113	83	142	142	240	96
99	71	151	205	206	135
80	56	152	166	181	108
==> 152

4429	7129	3935	9193	2527	4116	5320 ==> 3935

887	-174	-596	-344	376 ==> -596

69	8	57	78
69	50	52	50
==> 52

18	60	27	85	80 ==> 27

-5	39	-20	-35 ==> -20

2	6	2	3	7 ==> 2

-3	28	9	24	11	11	-6
34	36	1	25	25	-4	6
14	25	23	4	3	2	-33
==> 23
---
-8; 3; 0; -56; 9; 2; -13 -> 0

12; 6; -36; 56; -27 -> 12

47; 1; 40; 5; 33; 45; -59 -> 40

20; 18; -52; 70; -22; -20 -> 18

53; -15; -16; 13; -21; -15; 18
-15; 5; 11; 41; 13; 7; -12
0; 15; -22; -14; 21; 24; 30
-> -22

-1; 13; 18; -37; -23; 21
59; -22; -10; 19; -10; -43
-8; -8; -37; -21; -4; -13
-> -8
---
Q:
0.007	0.489	-0.252	-0.605	0.948	-0.674
-1.819	0.465	-1.023	-1.237	0.033	1.695
0.060	-0.798	2.316	-1.501	-0.497	0.142
A: -0.674, 0.060

Q: -1.3	1.6	-2.3	3.4	-12.6	2.5	12.3
A: 12.3, -1.3

Q:
-0.067	0.078	-0.165	-0.175
0.057	0.138	-0.150	-0.106
A: -0.175, 0.057

Q:
0.2	-1.4	-0.9	0.9	-1.8	-2.1
-0.4	0.1	-0.3	1.4	0.9	0.8
0.5	-0.8	-0.8	2.1	-1.6	-0.8
A: -2.1, 0.5

Q: 0.95	-0.70	-1.03	-0.08	1.07
A: 1.07, 0.95

Q: 7.138	172.631	-98.591	3.780	-59.870	-126.377
A: -126.377, 7.138

Q: -162.7	43.2	-109.5	110.8	-77.6
A: -77.6, -162.7

Q: 131.2	-103.6	-60.9	185.1	88.4	-64.9	-119.7
A: -119.7, 131.2
---
 31   54    9   57   48
  5   -9   -4   46   58
 -1  -10  -32  -58  -35
--> -35

-12   58   65  -35
  3  -16  -18   10
--> 10

  0  -61  -14   61   -8   -4   13 --> 13

 17  -23  -65   74   -5
 -8   23   11   13  -48
--> -48

  6   34   -7   11   28   33  -23
  7   32    3   60   23   23  -62
--> -62

 28  -65   -4   65
  8  -63  -12   65
--> 65

-64  -52  -60  -50  -69  -21  -28 --> -28

 14   46   11   17  -54 --> -54
---
 -51.108   -54.287    -4.275  -153.659  -194.722   -56.981
-234.624  -170.119  -242.213   -92.512   -92.651  -158.442
 163.622  -159.418   -96.243   -40.556    32.343  -221.027
Answer: -4.275

 -51.8   112.3   -89.8  -154.9    32.0 Answer: -51.8

-1.3   1.5   0.6  -0.3   1.0   0.0 Answer: 0.6

 158.944   -23.936  -155.200   -63.425
 162.316    20.109   -40.248    95.151
Answer: 95.151

 125.48    -5.84    53.99   -76.73   -95.83   -90.81  -119.53 Answer: -5.84

-1.55   1.35  -0.74   1.47  -1.51  -1.46
 1.34  -0.95   1.73  -1.52   1.74   1.80
Answer: 1.73

 0.176  -0.046   0.124  -0.136 Answer: -0.046

  15.5  -104.7    75.1   113.8 Answer: 15.5
---
[ -13.192   55.170   87.412 -131.718  173.046] 87.412

[ 0.16 -0.11  0.08 -0.10  0.09] 0.09

[-111.453   31.855  150.423  -62.382  -80.326] 31.855

[[ -5.0   2.6  -8.2 -17.5  18.1 -10.0]
 [ -4.8 -13.1  -2.1  11.7  -3.1  12.0]
 [-11.8 -13.3  -3.2   1.3   1.1   4.3]] 12.0

[  4.2  14.4 -12.5   3.8 -10.4   1.5  11.8] 11.8

[[ 11.795 -16.752 -16.435  -8.869]
 [-19.571  13.755  12.971  13.945]] 13.755

[ -5.85 -14.05 -16.00  18.00   7.80] 7.80

[-1.6  1.3 -1.4  0.0] 0.0

[[ 12.6  11.5 -13.3   7.1 -13.6  11.6  12.5]
 [ 13.0 -13.1  10.2  -4.4  13.2 -18.4  -3.8]] 13.0

[-0.177 -0.108  0.118 -0.034] -0.034
---
[[  3   0   6  12 -17   1  14]
 [  5  11  -5   5 -10   6  18]
 [ -2 -11   7  55 -21  36  14]] => 6

[[ 50 -62  -8 -29 -37  41]
 [-56   1  74  -1 -41  15]] => -37

[[  3   9   1   4  16   3   6]
 [-25  -8  -8 -12 -11 -17   2]
 [-51 -33 -16 -26 -53 -36 -11]] => -17

[[-17 -26  25  37  41   0]
 [ 57  60 -62 -58 -59  33]
 [ 58  59 -60 -58 -60  35]] => -59

[[ 44 -23   4  43  66]
 [ 16  25  40 -29 -52]] => 43

[[ -2   9  -4 -62]
 [ 12  21 -50   7]] => -4
---
-4; -13; -3; -68; -19 ⇒ -68
13; -52; -9; -7; 14; -1 ⇒ 14
30; 67; -49; -31; 26; 65; -65 ⇒ 65
-24; -35; -59; -30; -5; -26; 33 ⇒ -26
65; -68; -65; -63; 24; -24; -67 ⇒ -24
-48; 18; 59; 48 ⇒ 59
-10; -8; -59; -56; 42 ⇒ -56
3; -56; -62; 60; 26; 58; -59 ⇒ 58
